Rows and roughly how far along a hidden order each lies, from 0 to 10:
In the rows, 128 means zero.
130  130  134  107  113  116  101  130  148  125  140  131  140  113  112  143  109  137  127  174  119  120  124  134  181 -> 0
135  133  121  103  135  137  129  135  129  141  130  124  125  97  105  108  91  121  169  134  144  132  129  143  130 -> 9
135  137  124  108  110  118  120  133  129  129  129  128  130  115  139  131  96  135  109  145  136  115  152  98  198 -> 0
129  132  130  112  134  143  136  129  129  132  124  120  124  132  122  104  98  126  149  125  150  155  115  87  104 -> 10
121  129  126  127  131  121  125  122  119  127  131  129  123  134  90  145  144  133  116  140  129  104  143  84  142 -> 8
128  127  126  107  131  122  112  138  118  135  124  133  125  119  97  120  100  120  133  169  130  161  91  132  144 -> 7
131  110  127  127  132  127  129  135  135  130  116  133  128  136  175  97  110  123  192  148  135  150  94  156  146 -> 5
132  111  126  121  133  122  122  137  129  130  119  128  129  130  155  99  110  125  185  156  137  153  94  145  162 -> 5
142  114  124  116  129  134  114  138  140  126  122  131  125  113  137  92  96  125  218  127  141  109  126  208  174 -> 3
